grid =
array([[4, 2, 4, 6, 2, 3, 4, 5, 3, 1, 1],
       [2, 2, 3, 5, 1, 3, 3, 4, 4, 3, 4],
       [3, 3, 3, 4, 4, 3, 2, 6, 4, 5, 5],
       [4, 4, 3, 4, 4, 4, 5, 2, 4, 3, 3],
       [4, 3, 5, 3, 4, 4, 4, 3, 3, 2, 3],
       [3, 2, 5, 1, 2, 5, 2, 4, 4, 2, 5],
       [4, 5, 4, 5, 4, 6, 4, 3, 4, 2, 3],
       [3, 2, 2, 1, 3, 4, 3, 5, 5, 3, 5],
       [5, 4, 2, 3, 0, 1, 2, 2, 4, 4, 4],
       [2, 2, 4, 3, 2, 3, 4, 2, 2, 3, 3],
       [4, 7, 2, 5, 7, 5, 5, 3, 4, 6, 2]])
Counting starts at 1.
Read off the entry in the top-left corner.
4
Read off the entry in the bottom-right corner.
2
The smallest entry: 0
Read off the entry in row 3 and column 1.
3
The entry in row 1 and column 3 -> 4
The entry just left of the smallest entry is 3
Read off the entry at row 3, column 3.
3
The bottom entry of the column that holds the smallest entry: 7
The entry in the top-right corner is 1
The entry in row 2 and column 1 is 2
The centre entry is 5
Read off the entry at row 1, column 2.
2
The bottom-left entry: 4
The top entry of the column that holds the smallest entry is 2
The entry directly above the smallest entry is 3
Read off the entry at row 3, column 2.
3

X =
[[  9   9 -23  10]
 [  9   9  -1  10]
 [ 24   3   8   2]
 [  8  16 -16  -6]
 [-19 -10  10  22]
 [ -6  32  14  25]
 [-19 -11 -23   6]
 [ -6  25  24   4]
 [-12  19  -4  12]
 [ -5  -1  35 -12]
 [-12   6  34 -14]
 [ 10 -12  25  12]]
Rows and columns are numbered from 1.
The entry in the bottom-left corner: 10
Report the entry in the top-left corner.
9
Report the entry directly below -11.
25
The top-right entry -> 10
The entry at row 1, column 2: 9
Report the entry in row 1 and column 3.
-23
The bottom-right entry: 12
Report the entry in row 3 and column 1.
24
Report the entry in row 2 and column 1.
9
The entry just right of 14 is 25
The entry just left of 22: 10
Report the entry at row 2, column 2.
9
The entry just left of the largest entry -> -1
Report the entry just right of -4.
12
The entry just left of -4 is 19
The entry directly above 35 -> -4

array([-0.05,  0.09, -0.06,  0.11,  0.12,  0.06,  0.10, -0.06,  0.06,
        0.21, -0.02,  0.12, -0.12])
The entry just right of the centre entry: -0.06
The smallest entry: -0.12

17.36,17.79,7.85,-3.72,-4.25,-6.70,-2.22,15.44
-22.57,-17.65,-20.73,14.41,-0.48,0.52,0.27,-17.97
-12.77,-13.25,4.69,-6.98,12.36,7.00,10.10,-15.20
15.48,15.22,-3.69,1.45,-18.87,-12.58,-17.19,16.51
-16.99,-2.15,-20.57,18.07,11.16,-13.07,21.35,-16.06
Counting starts at 1.
Find the entry at row 3, column 3.
A: 4.69
The entry at row 2, column 1 -> -22.57
Find the entry directly above 11.16.
A: -18.87
Find the entry at row 3, column 1.
A: -12.77
The top-left entry is 17.36
The entry directly above 18.07 -> 1.45
The entry directly below -12.58 -> -13.07
Find the entry just right of 4.69.
A: -6.98
The entry at row 1, column 3 is 7.85
The entry directly below 7.85: -20.73
Find the entry in the bottom-left corner.
A: -16.99
Find the bottom-right entry.
A: -16.06
Find the entry directly below -3.72.
A: 14.41
The entry directly above -0.48: -4.25
Find the entry in row 2 and column 2.
A: -17.65
The entry directly above 16.51 -> -15.20
Find the entry just right of -2.22.
A: 15.44
Find the entry in row 1 and column 2.
A: 17.79
Find the entry directly above -12.58.
A: 7.00
The entry directly above the largest entry -> -17.19
The entry just left of 1.45 is -3.69
Find the entry directly above -17.19.
A: 10.10
The entry just right of -13.07 -> 21.35
The entry just left of 15.44: -2.22
The entry directly below -12.77 -> 15.48
The entry just right of -4.25: -6.70
Find the entry just left of 18.07.
A: -20.57

A =
array([[180, 154, 120, 114, 179, 187, 177, 206, 150],
       [ 88, 109, 159, 179, 102,  95, 104,  69, 130],
       [137,  62, 100, 132, 157, 182, 167, 165, 125],
       [109, 123, 166, 172, 104,  97, 109,  77, 133],
       [101,  54, 103, 150, 146, 164, 149, 138, 124]])
Report the entry directly below 172.
A: 150
The last entry in the row that holds the smallest entry: 124
Report the first entry of the largest entry's row.
A: 180
The smallest entry in the first column -> 88
Report the last entry in the row that holds the largest entry.
A: 150
The largest entry in the first row is 206
Report the entry directly below the largest entry.
A: 69
Report the entry directly above 132.
A: 179
Report the minimum.
A: 54
Report the entry in the bottom-left corner.
A: 101
Report the entry just right of 102.
A: 95
Report the entry just left of 95.
A: 102
Report the entry just right of the smallest entry.
A: 103
Report the entry directly below 154.
A: 109
The smallest entry in the first row is 114
Report the entry directly below 157.
A: 104
The second-last entry, reading row by row is 138
The entry just left of the largest entry: 177
The entry just right of 157: 182
Report the 3rd entry on the diagonal from the top-right corner.
A: 167
Report the 2nd smallest entry.
A: 62
The fourth entry from the end, reading row by row: 164
The third entry, reading row by row: 120

data =
16,39,-16,35,10,8,-6,-11
-36,-35,-10,-2,-1,-5,25,-19
-7,20,-25,40,11,6,10,-26
Indices start at 1.
Which number is the entry at row 2, column 1?
Answer: -36
The entry in row 1 and column 2 is 39
Which number is the entry in row 3 and column 1?
Answer: -7
The entry in row 1 and column 3 -> -16
The entry just right of 20 -> -25
The entry just left of -25 -> 20
The entry just left of -19 -> 25
The entry in row 1 and column 1 -> 16
